In the rows, 128 means zero.
Each row has a class, written after it.
[143 132 127 127 149  60 103 136 146  71 121 121 138 125  94 128 116 179
 130 179 115 111 175 146  78 138 117  97 132 145  72 113  96 182 103 109
 136 127  92 142 147 102 164 124 122 127 136 161 155  89] | j_195
[160 143 130 177 141  87 139  88 124 141 152 123  84 121  97 148 106 203
 129 116  76 102 169 120 149 135 151 116 124 168 119  69  95 126 138 139
 132 216 121 149 106 137 142 134 119 101 101  61 151 125] | j_123
[147 176 108 169 166  83 160 131  95 171 121 124 129 142 124 107 102 150
 164 148  73 155 182 121 175 158 141 121 160 155 104 102 157 135  91 144
 106 151 143 135 137 164 141 121 104 127 125 103 142  77] | j_147
[159 135  78 103 103 135 132 127 112 161 145 124 149  97 148 131  87 120
 190 149 105 153 170 161 139 137 139 139  51 173  64 138 160 135 149 125
 123  91 152 135 120 154 112 155 103 121 187 119 174 128] | j_655
[161 149 139 183 161  96 137  95 121 129 154 119  75 117 105 144 108 203
 126 109  88 117 176 120 134 132 140 117 109 149 106  57  90 116 137 144
 141 233 108 142  93 127 151 130 115 106  96  63 145 140] | j_195
[171 160 111 130 138  73 107 112 142  83 105 137 127  99  92 133  96 140
 142 178  94 107 143 156  59 153 113 107 122 194  82 104 100 193 124 107
 118 121  90 128 141 104 156 130 124 101 149 121 146 107] | j_696
[145 129 106 108 117 133 124 123 116 163 143 124 148 103 147 132  83 125
 195 135  95 137 172 152 171 127 142 145  21 175  62 114 160 132 146 112
 130 100 155 120 114 143 113 160 105 125 178 119 162 119] | j_195
[171 154 122 181 141  83 143  78 116 138 149 125  68 111 112 145  93 186
 126 114  80 113 183 137 133 142 140 114 128 176 124  56 100 110 134 133
 128 217 114 138 111 128 137 137 122 108 110  51 139 143] | j_719
[137 139  99 128 133 110 132 139 108 167 152 114 122  78 180 125  82 143
 166 161 112 151 187 134 148 135 138 115  19 146  26 126 149 118 172 130
 151 142 150 131 110 144  75 169 118 147 165 124 155 130] | j_872
[156 177 101 179 146 102 174 116 116 156 134 125 132 140 102 122 100 135
 151 150  72 125 182 129 145 172 119 105 155 154  97 119 124 116 109 140
  81 175 132 130 134 174 148 125 100 122 128  91 138  73] | j_696
[151 133  94 112 126 139 127 140 117 148 124 121 154  87 170 135  75 128
 191 148  99 157 171 144 150 141 148 134  31 183  48 132 164 137 144 110
 125  94 150 133 116 142 110 149 112 130 183 117 176 121] | j_872
[181 148 116 129 146  61  86 105 148  77 101 136 135 101  88 132 109 161
 138 190  88 124 128 161  62 160 127 108 142 185  77 104  83 173 133 114
 127 124 103 146 142  99 155 114 125 101 129 133 168 110] | j_591
[148 175 100 176 152  97 166 119 103 191 125 126 135 155 128 115 114 152
 162 147  65 139 174 110 178 155 154 122 154 153 122 100 143 144  93 148
  92 146 148 140 136 164 149 120 100 124 114  97 148  89] | j_123
[159 156 120 184 159  80 135  94 119 141 150 119  70 120 108 144 106 186
 138 103  80 106 145 124 146 131 151 114 117 168 121  55  92  97 146 141
 142 225 111 153 106 150 141 131 111  90 109  48 156 133] | j_93
[144 120  96 131 140  99 112 142 117 142 164 119 120  78 174 131 104 155
 153 157 110 142 157 145 148 137 147 121  31 147  41 127 143 106 178 140
 162 141 148 129 115 152  89 165 120 149 171 125 171 119] | j_591
[159 165  99 172 145 108 171 107 118 149 144 128 134 132  98 114  85 135
 158 146  65 126 184 137 144 171 113 113 165 160 105 114 127 125 115 146
  77 178 137 136 131 174 146 118  96 126 126  98 138  83] | j_696
[159 135 122 135 166  71 110 147 145  55 103 122 137  97 113 127 110 177
 131 194 117 131 192 138  77 141 133  90 147 158  63 128  93 193 111  99
 123 130  87 137 139 102 169 119 130 128 140 158 164 100] | j_872
[150 135 100 105 107 119 120 137 117 144 127 125 143 113 157 141  84 136
 184 143 112 163 164 153 164 128 147 138  42 178  58 115 174 131 130 117
 150 100 154 122 117 151 108 159 118 131 186 123 173 101] | j_147
[179 147 123 129 140  61  87 110 157  77 104 134 128 104  93 133 121 158
 138 190  86 121 135 160  71 155 129 105 138 186  76 113  90 172 129 112
 128 112  99 141 138  98 144 107 132 110 130 121 166 119] | j_591
[151 139 129 135 161  73 111 150 145  67 101 118 135 112 103 130 122 173
 126 182 120 118 164 134  82 141 139  85 140 151  68 139  96 177 108  97
 125 114  89 134 142  98 162 115 134 124 140 158 158 102] | j_872
[135 130 152 176 147 100 131  89  93 145 173 133  87  94  57 142 112 172
 136 106  76  96 206 126 150 159 131 140 136 151 130  80 112 129 122 153
 111 225 109 139 120 149 146 133 108  98 129  93 116 123] | j_195
[185 163 105 130 133  66 105  93 143  97  96 135 132 113 102 136 100 153
 138 190  86 128 141 167  72 159 123  96 133 193  86 102  97 171 116  99
 127 117 107 131 147  89 161 134 125 114 143 129 144 116] | j_719
[155 145  83 132 126 104 133 119 112 170 159 122 118  82 186 133  92 148
 153 157 102 146 169 152 146 147 143 101  26 149  61 118 165 103 173 128
 161 133 157 120 117 141  95 185 119 152 178 122 139 116] | j_719
[157 158  97 172 155  95 159 103 125 171 164 131 133 140  88 109  97 143
 152 146  55 139 189 140 139 183 126 109 175 155  85 126 130 132 116 122
 110 161 135 130 130 161 169 120  93 147 122 111 153  94] | j_739
[145 176 104 170 162 102 171 113  84 187 131 121 128 143 125 107 114 145
 165 140  66 139 187 115 181 167 138 125 143 137 114  93 151 139  97 151
  93 157 141 145 125 156 142 118  98 126 107  87 136  97] | j_195
[156 139 107 130 153  70 113 146 152  64 120 120 139 115 104 131 117 180
 133 186 124 122 170 145  69 129 131  92 161 155  86 125  97 186 104 101
 125 106  92 151 148 104 177 124 124 122 147 156 162  98] | j_655
[159 142 120 130 154  69 111 144 148  60 103 117 146 111 118 125 102 173
 131 181 122 129 171 140  79 137 137  92 148 155  61 122  97 187 101  97
 119 120  91 146 138 101 160 117 131 127 134 152 166  94] | j_872
[159 157 142 178 152 103 142  97 118 140 127 119  77 116 125 141  91 192
 133 110  85 114 178 122 132 137 148 117 116 169 108  64  95 114 128 137
 123 223 109 145  97 130 147 122 126 105 106  57 147 140] | j_872
[158 160 109 173 153  87 163 110 123 168 138 130 134 141  85 114  85 157
 150 159  65 154 178 135 150 171 121 122 173 165  79 111 135 115 108 130
 111 177 142 132 131 160 153 113 101 129 125 108 142  82] | j_147
[160 148 143 168 154  78 136  98 121 128 150 123  64 115  95 142  89 198
 132 112  84 118 182 130 144 129 138 128 131 172 104  58 103 109 133 141
 148 226 114 144 102 140 136 132 122 102 119  66 144 130] | j_147
[184 157 117 129 148  76 104 111 145  95  83 130 127  94 109 131 100 156
 135 197  83 135 151 147  69 160 127 101 132 190  69 116 112 199 121 103
 122 117  97 147 128  94 158 114 134 113 141 123 157 126] | j_872
[154 192  88 170 158  98 175 124  95 184 132 121 133 135 125  99 118 144
 165 145  77 150 184 116 147 163 141 120 164 141 116 112 146 134  96 158
  88 137 145 151 139 159 160 124  94 128 118  92 140  96] | j_655
[141 133 148 179 148  96 119  96  94 125 175 138 104  95  84 134 120 164
 135 109  82  93 180 133 135 166 142 139 160 149 128  78 106 120 115 154
 109 206 104 151 115 163 143 120 118 106 133  79 145 119] | j_591
[178 167  94 176 137  92 173  82 120 176 137 128 137 133 101 120  86 144
 151 150  59 143 180 150 148 181 127 108 167 163  98 118 132 105 111 128
  91 162 152 138 138 148 158 130  95 133 125  98 137  89] | j_719
[137 121 101 124 129 112 130 125 107 166 179 117 116  88 160 123  88 151
 173 144  99 140 183 141 160 138 128 127  18 137  45 114 143 122 175 132
 160 145 157 127 106 146  84 174 101 144 162 128 147 121] | j_195
[154 125  91 133 132 100 113 133 125 130 159 119 125  81 181 128  97 150
 165 162 101 142 166 144 146 134 140 121  34 148  42 125 137 121 172 139
 160 130 168 136 119 150  75 168 118 139 166 121 170 122] | j_591
[144 134  82 121 127 108 130 131 106 165 171 115 120  73 157 128  93 147
 172 149 110 147 183 145 133 132 134 121  38 141  45 144 148 116 181 136
 154 123 152 133 119 149  92 183 104 141 174 129 158 123] | j_655
[148 120  84 102 109 134 120 120 123 155 140 123 159 100 143 145  94 135
 189 150  92 140 151 150 172 135 157 136  35 187  66 132 164 145 156 112
 136  88 159 125 117 146 112 168 111 128 178 123 178 108] | j_123
[150 139 123 179 144 112 131  99  96 126 169 136  96  89  70 143 116 171
 135 117  85 101 179 123 126 160 140 133 162 146 141  95 110 131 122 147
 102 202 106 152 122 145 169 134 108 105 141  82 132 127] | j_655
[153 129  79 127 121 107 136 115 102 152 160 122 122  85 188 127  79 148
 169 158 101 146 183 151 149 142 138 110  39 149  62 115 155 106 169 125
 155 129 166 130 117 140  90 181 113 152 177 126 150 122] | j_719
[143 127  77 125 134  96 119 129 106 166 157 115 111  83 180 127  97 140
 172 152 104 144 155 142 160 129 137 109  15 154  53 113 143 109 181 131
 171 137 157 127 116 163  89 169 110 135 168 108 166 107] | j_93
[168 154 107 116 149  54  99 104 153  94 127 138 118 105  78 122 108 148
 143 182  80 125 158 162  72 157 121 106 147 187  68 109  98 199 124 102
 130 119  94 128 139 106 165 121 120 127 138 134 157 114] | j_739
[150 134  88 104 119 117 119 133 129 146 154 127 144 100 144 138  96 118
 187 129  98 143 169 159 144 138 150 135  34 183  45 136 164 141 139 112
 142  89 138 118 118 155 124 161 105 138 191 109 189 118] | j_739
[157 128 101 133 162  48 104 133 146  64 115 119 135 114  98 128 119 168
 142 170 111 121 153 146  80 132 128  94 145 162  77 116  86 175 113 101
 143 121  96 142 149 121 164 127 112 106 141 150 170  83] | j_93
[148 132  95 113 124 121 115 135 126 139 135 126 151 102 167 135  98 130
 185 138 108 140 153 153 153 130 152 143  39 177  62 112 156 124 148 122
 134  99 156 129 119 153 107 148 121 124 171 110 187 115] | j_591
[157 174 104 180 168  86 156 118 100 166 127 124 136 138 138  98 120 140
 156 147  62 133 166 121 167 163 149 127 165 146 117  96 138 134  89 153
  90 140 146 146 140 169 143 113 107 125 116  85 158  94] | j_591
[145 138 152 186 143 111 132 104  96 137 164 136  93  86  91 134  99 164
 138 110  80 103 201 119 138 159 144 136 141 152 128  81 116 132 120 142
 101 216 109 145 118 144 149 123 114 107 133  80 125 134] | j_872
[146 177 108 176 160  97 173 122  98 193 128 122 124 148 132 104 108 142
 167 142  67 138 187 112 176 166 135 118 133 137 103  97 139 132  89 155
  89 152 153 147 131 158 144 114  91 126 113  91 141  87] | j_195
[172 150 112 119 144  65  89 110 155  90 127 138 120 103  74 130 105 141
 140 180  87 123 154 168  60 158 120 100 144 186  61 121  91 193 120 108
 136 119  91 129 140 103 166 119 118 123 145 141 167 117] | j_739
[147 132 123 128 154  66 109 137 149  66 124 121 136 121  95 131 124 179
 134 175 115 116 171 143  86 144 120  91 137 141  70 122  93 190 115 102
 129 125  96 139 137 105 154 122 122 120 126 154 158  88] | j_195
[156 134  99 107 114 132 133 135 116 160 120 125 151  97 179 130  75 118
 190 145 101 156 172 147 154 138 149 139  34 177  55 127 169 140 135 104
 124  86 150 133 112 144 114 148 113 133 185 117 176 118] | j_872
[140 138 153 177 146 106 132  90  94 143 176 136  93 100  59 138 113 164
 142 102  73  97 200 127 149 161 134 140 144 152 128  75 112 123 122 151
 109 229 112 139 112 149 153 131 107 100 127  88 121 122] | j_195
[169 165  94 172 149 100 175 118 124 176 142 121 133 136  97 108 101 141
 150 161  71 150 199 133 135 168 125 112 188 152  92 139 129 124 108 139
  88 153 148 149 133 163 160 115  95 123 129 113 143  94] | j_655
[160 152 141 177 153  98 141  86 114 143 161 121  64 120  99 142  98 196
 131 107  77 107 188 122 140 137 131 122 119 148 113  54  93 106 142 145
 140 233 115 151  91 133 139 131 117 107  98  63 140 146] | j_195
[158 132 120 130 156  48  94 140 148  46 120 126 145 109 103 126 122 177
 131 178 116 114 162 150  85 141 132 109 155 158  78 116  91 176 109 113
 125 121  94 150 151 111 156 118 128 126 133 144 169  84] | j_591
[172 154 128 120 135  69  97 111 140  93 107 139 122 109  79 127  96 157
 146 194  91 141 150 161  77 152 112 114 140 190  67 112 101 178 127 113
 144 123 107 129 140  98 147 122 125 116 142 141 147 124] | j_147
[152 187  86 173 160 104 171 128  94 180 132 123 132 136 118 106 114 140
 169 145  73 141 184 118 158 164 147 122 170 145 125 114 150 135  94 157
  77 136 140 153 142 161 159 122  91 123 127  93 144  98] | j_655
[170 157 106 173 159  90 157 107 126 154 130 130 141 131 103 111 109 147
 146 162  63 137 177 142 151 176 128 122 176 159  92 128 118 115 116 146
  91 172 147 142 134 168 156 104 106 128 115  98 157  88] | j_591
[163 159 125 185 160  89 137  99 126 137 139 119  70 121 118 148 110 192
 138 111  88 108 154 122 146 133 151 109 112 171 113  64  87 101 148 136
 145 219 111 148 100 140 156 138 111  96 111  45 155 135] | j_93
[160 148 140 176 152  80 135  96 116 132 160 123  70 112  87 140  84 204
 131 108  85 122 176 126 143 137 140 125 131 167 105  55 105 110 143 141
 148 221 115 147 103 139 136 140 117 109 110  71 149 136] | j_147
[155 137  81 108 112 135 132 137 120 146 146 124 150  94 152 134  94 125
 194 131 106 144 169 155 136 136 148 140  43 180  70 136 164 137 144 122
 133  88 152 134 120 144 126 162 101 118 185 107 174 120] | j_655
[146 115  86  96 104 124 117 124 125 160 146 126 148 100 145 139  84 124
 197 147  87 140 153 154 171 124 149 150  33 192  65 124 154 140 151 118
 131  98 162 126 126 149 105 159 104 129 181 118 179 105] | j_123
[139 139 135 186 145 110 131 102  93 117 171 137  95  90  63 148 104 159
 139 100  83  84 191 122 129 163 124 127 147 161 140  77 113 129 125 140
  98 219  95 135 120 160 152 137 112 102 140  75 126 103] | j_696
[173 158 108 131 134  75 100 114 144  80 101 131 121 108  90 137 100 148
 139 180  92 112 140 153  55 157 111  91 124 193  81  98  93 191 128 107
 122 127  89 133 134 105 147 127 126 100 140 121 154 104] | j_696
[135 116  85 107 117 104 124 120 110 174 160 115 117  96 165 136  95 156
 168 158  99 135 170 141 169 128 140 122  28 152  52 126 150 124 180 127
 163 132 154 130 108 147  77 175 116 147 162 125 159 109] | j_123
[177 150 125 120 143  72 100 101 144  99 101 133 122 110  85 131 104 159
 145 182  88 131 153 156  74 146 111 111 126 176  67 111  88 192 131 110
 131 130 106 135 131  90 154 123 118 105 124 140 151 124] | j_195
[152 129 109 127 155  55 101 145 162  58 131 128 129 123  83 126 125 163
 131 177 107 116 166 150  69 148 129  84 155 159  60 140  98 196 111 100
 135 114  96 135 150 111 166 123 119 129 148 164 173  99] | j_739
[143 131 152 178 147 108 129  93  95 141 172 134  91  94  66 134 114 164
 130 114  79 101 193 125 139 159 133 138 135 147 130  72 109 130 121 152
 120 223 109 139 115 145 159 134 107 101 134  94 122 130] | j_195
[151 125  98 127 133  95 119 131 114 145 167 120 116  75 178 124  95 155
 164 161 100 143 179 147 145 141 138 121  33 151  47 118 138 107 179 142
 161 133 160 135 115 153  80 158 119 142 164 120 164 120] | j_591
[168 169  95 181 146 102 177  97 125 165 132 128 141 141 116 119 102 146
 142 164  71 146 181 143 151 176 129 103 167 157 101 118 132 114 106 132
  96 169 151 135 137 152 165 132 101 137 128 104 135  98] | j_719
[155 124 107 125 144  58 107 135 148  58 119 125 147 120 103 135 125 180
 131 188 112 115 165 140  95 140 137  89 151 155  75 129  91 201 107 105
 136 121  97 146 140 109 155 130 122 119 131 155 172  78] | j_123
[155 134 109 135 155  80 117 150 148  58 122 115 141 113  96 129 130 179
 126 177 134 120 159 143  64 139 134  87 161 144  79 139  90 191 105 106
 126 107 100 148 148 103 187 133 119 117 148 160 164  94] | j_655
[160 152 119 176 151  77 136  93 116 143 131 118  60 125 124 143 108 184
 139 111  79 111 154 121 147 131 140 114 115 171 123  59  89 105 143 140
 145 223 120 153 108 145 138 132 114  91 105  43 149 129] | j_93
[162 143  84 114 101 134 130 119 110 155 140 130 154  95 174 144  80 120
 195 135 101 152 164 166 152 154 149 126  33 181  75 117 166 123 139 114
 126  88 158 127 125 142 114 168 103 128 188 107 164 109] | j_719
[158 132 107 135 160  53 105 135 146  59 116 120 139 113 104 129 125 169
 144 167 122 120 150 145  89 121 129  94 136 157  79 117  87 178 113 100
 139 118 100 135 152 118 163 120 118 108 135 139 165  86] | j_93
[168 159 111 180 155  96 152 109 128 149 134 125 142 132 113 113 109 151
 143 160  60 135 172 135 152 175 132 119 170 155 100 121 119 106 111 147
  98 167 145 148 134 166 156 109 106 134 120  86 157  88] | j_591
[146 183  86 174 162 106 168 121  85 171 126 129 128 133 133 109  98 125
 169 132  73 130 169 113 161 161 136 122 151 142 125  92 152 142  97 152
  72 149 132 134 129 173 139 127  98 124 128  90 140  78] | j_696
[148 181 108 174 157  87 164 131  95 182 127 127 135 152 123 109  94 150
 159 140  80 151 171 119 177 163 143 128 154 148 105  98 161 132  91 139
 102 146 139 141 133 166 141 123 100 126 128  97 139  82] | j_147
[180 152 121 123 152  59  85 108 158  77 101 131 127 100  94 128 112 153
 140 192  86 119 138 163  67 150 125 109 140 188  76 100  83 185 122 117
 133 109 103 147 142  98 149 116 127 104 133 131 169 118] | j_591
[141 129 104 130 122 112 126 135 105 175 153 119 118  77 180 126  79 143
 164 161 104 152 188 138 144 138 137 116  14 151  38 122 149 113 174 127
 154 144 144 127 109 146  85 162 115 152 170 122 157 129] | j_872
[169 151 134 186 156  83 125  93 127 116 155 128  75 105 109 146 104 194
 131 115  79 106 169 128 133 139 148 125 134 165 116  54  83 115 140 144
 129 215 114 153 107 139 135 120 124 101  98  50 165 141] | j_591
[142 133  75 130 141 101 128 129 113 161 155 117 117  87 175 130  98 139
 172 155 106 143 156 137 165 120 137 118  26 144  44 123 146 101 189 126
 166 144 159 128 116 164  93 178 111 139 169 108 169 116] | j_93
[158 134 101 134 157  50 102 137 145  56 111 123 132 118 113 129 123 169
 145 174 111 120 147 140  92 129 134  91 149 158  84 116  94 178 116  98
 136 122 102 143 147 115 158 122 122 112 136 136 169  83] | j_93
[150 132 149 180 142  91 125  97  92 127 164 140  87  98  66 137  98 172
 140 107  77 112 189 126 143 155 136 140 166 152 128  82 122 127 114 147
 120 207 121 141 122 153 143 131 113 100 141  92 131 113] | j_147
[157 185  89 178 149  86 175  99  91 181 130 125 141 139 140 109 101 142
 165 135  64 138 178 128 166 172 143 114 155 145 129  93 156 124  84 141
  85 134 148 146 146 154 148 132  96 135 121  79 133  84] | j_719
[129 126  91 120 131 105 121 137 113 157 176 117 112  89 158 129 105 137
 160 154 106 141 183 144 145 143 142 102  38 146  35 130 156 122 173 124
 172 132 147 124 112 151 100 180 116 159 179 136 166 117] | j_739
[159 163 132 175 142  95 145 103 112 121 157 126  69 116 104 147  93 173
 138  94  90  92 181 129 128 142 130 116 121 172 136  50 101 119 141 140
 127 228  96 147 102 140 134 134 115  94 103  46 138 124] | j_696
[161 154 137 175 154 102 137  93 116 141 134 121  71 105 115 138  89 193
 133 122  82 115 192 122 138 135 142 120 117 166 111  59  98 115 142 140
 121 227 107 144  98 132 147 121 125 115 103  58 146 148] | j_872
[154 159 127 181 149 100 146  96 111 123 152 124  76 108  98 148  98 171
 132 101  94  91 175 121 119 138 133 113 116 160 118  55  93 114 142 141
 122 224  96 137  97 143 140 143 116  90 113  50 146 123] | j_696
[151 134  89 134 143 102 113 137 123 133 152 118 121  83 182 131 113 163
 154 173 110 148 160 138 144 136 147 111  26 143  35 119 142 108 181 147
 165 140 151 133 103 147  84 164 126 151 162 118 171 129] | j_591
